[[104 -69  -4 -19   0 -17 -36 -25 -55 -39 -23 -22]
 [  8  30  22 -12 -34  24 -57  24  -4   6  47  23]
 [ 66  -3  -4 -26   4   9 -20   2  51  19 -21  24]
 [ 13  35  16  -7  14 -34  70   0 -41  16   0  32]
 [-90  33 -71  21  47 -17  37  -2   9  16 -47 -17]]
=>
[[-90  33 -71  21  47 -17  37  -2   9  16 -47 -17]
 [ 13  35  16  -7  14 -34  70   0 -41  16   0  32]
 [ 66  -3  -4 -26   4   9 -20   2  51  19 -21  24]
 [  8  30  22 -12 -34  24 -57  24  -4   6  47  23]
 [104 -69  -4 -19   0 -17 -36 -25 -55 -39 -23 -22]]

[[  6  19 -50 -22  89  52  23  -1  48   7 -15]
 [ 45  29 -85  -1  33  29   6  28  59  -7 -45]
 [-45   3  79 -31  65  21  13  -8   4  44  43]
 [  5 -36  -5 -28  99  24  50  -6   3 -42 -29]]
=>
[[  5 -36  -5 -28  99  24  50  -6   3 -42 -29]
 [-45   3  79 -31  65  21  13  -8   4  44  43]
 [ 45  29 -85  -1  33  29   6  28  59  -7 -45]
 [  6  19 -50 -22  89  52  23  -1  48   7 -15]]

[[ 29  46 -45 -40  63 -45]
 [ 36  30 -24 -18 -84  84]
 [-27  -8 -45  15 -78 -36]
 [-45   1  42  41 -17 -65]]
=>
[[-45   1  42  41 -17 -65]
 [-27  -8 -45  15 -78 -36]
 [ 36  30 -24 -18 -84  84]
 [ 29  46 -45 -40  63 -45]]

[[-38 -28 -49  -6  33 -26]
 [-10  -5  21 -37 -12  -8]
 [ -8  50  12 -23   3  10]
 [ 10  15  19  43  13  -5]
 [-21   3   1  44  47 -14]
 [  3  42  17  20  -2  24]
 [ -1  31 -12 -32 -50 -17]
 [-29 -18   7 -31   9 -49]
 [ -4  12 -11 -20  35 -14]
 [  4  35  14  -2 -16 -60]
 [-24  37 -25 -39  -8  18]
 [  9 -42  28  43 -84 -48]]
=>
[[  9 -42  28  43 -84 -48]
 [-24  37 -25 -39  -8  18]
 [  4  35  14  -2 -16 -60]
 [ -4  12 -11 -20  35 -14]
 [-29 -18   7 -31   9 -49]
 [ -1  31 -12 -32 -50 -17]
 [  3  42  17  20  -2  24]
 [-21   3   1  44  47 -14]
 [ 10  15  19  43  13  -5]
 [ -8  50  12 -23   3  10]
 [-10  -5  21 -37 -12  -8]
 [-38 -28 -49  -6  33 -26]]

[[-35  20  18   4  37  14  65]
 [-82   1 -31  76  -5   2 -52]
 [-47 -43  61 -54 -15  19 -56]]
=>
[[-47 -43  61 -54 -15  19 -56]
 [-82   1 -31  76  -5   2 -52]
 [-35  20  18   4  37  14  65]]

[[-29 -17   4  10 -11  34 -20  13 -63 -15  34  49 -17 -30  30]
 [-19 -28  40  35 -14  12  -8 -13 -47 -25  96  59 -22  33 -23]
 [  1   8  11  30  13 -40  21  -2  21   4  44 -17  -4  54 -53]
 [-34 -13   6  20  -6  24 -14  17 -64 -13  47  46 -19 -23  20]
 [-21 -29  38  34 -16  15  -9 -11 -51 -26  95  64 -23  26 -17]]
=>
[[-21 -29  38  34 -16  15  -9 -11 -51 -26  95  64 -23  26 -17]
 [-34 -13   6  20  -6  24 -14  17 -64 -13  47  46 -19 -23  20]
 [  1   8  11  30  13 -40  21  -2  21   4  44 -17  -4  54 -53]
 [-19 -28  40  35 -14  12  -8 -13 -47 -25  96  59 -22  33 -23]
 [-29 -17   4  10 -11  34 -20  13 -63 -15  34  49 -17 -30  30]]
---
[[  1  13  -4  11]
 [102  60 -40  -6]
 [-67  -2  47  -2]]
=>
[[102  60 -40]
 [-67  -2  47]]

[[ 63   8  -5 -10]
 [ 44  52  39   5]
 [-19  36  72 -32]
 [ 17  26 -45  94]]
=>
[[ 44  52  39]
 [-19  36  72]]

[[-15  13  30]
 [ 40  88 -26]
 [-40  41 -45]
 [-53 -89  35]
 [ 45 -50  74]]
=>
[[ 40  88 -26]
 [-40  41 -45]]

[[-88  22 -57]
 [-48 -42  26]
 [ -5  43  -5]
 [-42 -63  65]]
=>
[[-48 -42  26]
 [ -5  43  -5]]

[[ 32  -3   5 -39  32]
 [ 95 -54  27 -27  44]
 [ 78  98  29  65  23]]
=>
[[ 95 -54  27]
 [ 78  98  29]]

[[ 19  69  43]
 [-48   2  -9]
 [-55 -85  73]]
=>
[[-48   2  -9]
 [-55 -85  73]]

[[  4 -45  -7 -53]
 [ 58 -34  55  36]
 [-12 -48 -40 -13]
 [-23  65  -3  36]
 [105 -79  54  36]]
=>
[[ 58 -34  55]
 [-12 -48 -40]]

[[ 74  21  18 -15]
 [-68  29  18 -59]
 [-45  21  18 -86]
 [-33  21  33  35]]
=>
[[-68  29  18]
 [-45  21  18]]
---
[[-39  15  43  99]
 [ -3   7  17  42]
 [ 21 -82 -40  40]
 [-65  -3  41  87]]
=>
[ 99  17 -82 -65]

[[ -4  10 -66  34]
 [-31   5  41   8]
 [-89  40  44  64]
 [-23  -1  45  -3]
 [-17  -3  44 -11]]
=>
[ 34  41  40 -23]

[[-95 -83]
 [-12 -10]
 [-37 -32]
 [-25 -22]]
=>
[-83 -12]

[[ 50   5   2]
 [-48  18 -82]]
=>
[ 2 18]

[[-83 105 -10  72]
 [-25  15  99 -60]]
=>
[72 99]

[[-70 -23]
 [  3 -14]
 [-91  34]]
=>
[-23   3]
---
[[  0  59 -41   2]
 [-29  51 -30  95]
 [ -9  51 -46   2]
 [  9  10 -23 -21]]
=>
[[  9  -9 -29   0]
 [ 10  51  51  59]
 [-23 -46 -30 -41]
 [-21   2  95   2]]

[[-19   1   7  23 -12  13]
 [ 39  61   7 -50 -30  17]
 [ -4 -58  -6  87 -62   1]
 [-15 -11 -11 -22 -35  14]
 [  4  -4  13  23 -31 -11]
 [-12 -19 -11  27 -10  68]
 [  3  20   0 -11  16 -16]
 [ 18  14 -15   7  28 -14]]
=>
[[ 18   3 -12   4 -15  -4  39 -19]
 [ 14  20 -19  -4 -11 -58  61   1]
 [-15   0 -11  13 -11  -6   7   7]
 [  7 -11  27  23 -22  87 -50  23]
 [ 28  16 -10 -31 -35 -62 -30 -12]
 [-14 -16  68 -11  14   1  17  13]]

[[  2   5  65 -20 -47  30 -68]
 [ 53  21  44 -37  -6 -83  14]
 [  0   5  65 -20 -49  30 -69]
 [-12  56 -84 -16 -39 -15 -14]
 [  0   3  65 -20 -48  29 -68]
 [-17  54 -82 -14 -43  -5 -22]
 [-17  54 -81 -14 -44  -4 -23]
 [  1   4  66 -20 -49  30 -68]
 [  1   5  65 -20 -49  30 -69]]
=>
[[  1   1 -17 -17   0 -12   0  53   2]
 [  5   4  54  54   3  56   5  21   5]
 [ 65  66 -81 -82  65 -84  65  44  65]
 [-20 -20 -14 -14 -20 -16 -20 -37 -20]
 [-49 -49 -44 -43 -48 -39 -49  -6 -47]
 [ 30  30  -4  -5  29 -15  30 -83  30]
 [-69 -68 -23 -22 -68 -14 -69  14 -68]]

[[ -1 -26]
 [ 12  34]
 [ 20  28]
 [ 40  49]
 [ 30  35]
 [ 56   2]
 [-78  50]
 [-66  63]
 [ 80 -42]]
=>
[[ 80 -66 -78  56  30  40  20  12  -1]
 [-42  63  50   2  35  49  28  34 -26]]

[[ 34  14 -68  51  56  53  94  40  -2  -2 -72  84 -31  -1 -13  28]
 [-12  15 -14  76  42  18  25 -20  -7 -49  23 100 -13 -23 -65 -16]
 [-24  41  33  37   7  -3 -13 -13  34 -38  11  67   1 -17 -24 -57]]
=>
[[-24 -12  34]
 [ 41  15  14]
 [ 33 -14 -68]
 [ 37  76  51]
 [  7  42  56]
 [ -3  18  53]
 [-13  25  94]
 [-13 -20  40]
 [ 34  -7  -2]
 [-38 -49  -2]
 [ 11  23 -72]
 [ 67 100  84]
 [  1 -13 -31]
 [-17 -23  -1]
 [-24 -65 -13]
 [-57 -16  28]]

[[ 63 -28 -19 -17 -83 -38]
 [-15 -14  -9   7 -21  -7]
 [-44 -31  -9  -5  -2 -18]
 [-32  32 -56 -14  -3  63]]
=>
[[-32 -44 -15  63]
 [ 32 -31 -14 -28]
 [-56  -9  -9 -19]
 [-14  -5   7 -17]
 [ -3  -2 -21 -83]
 [ 63 -18  -7 -38]]
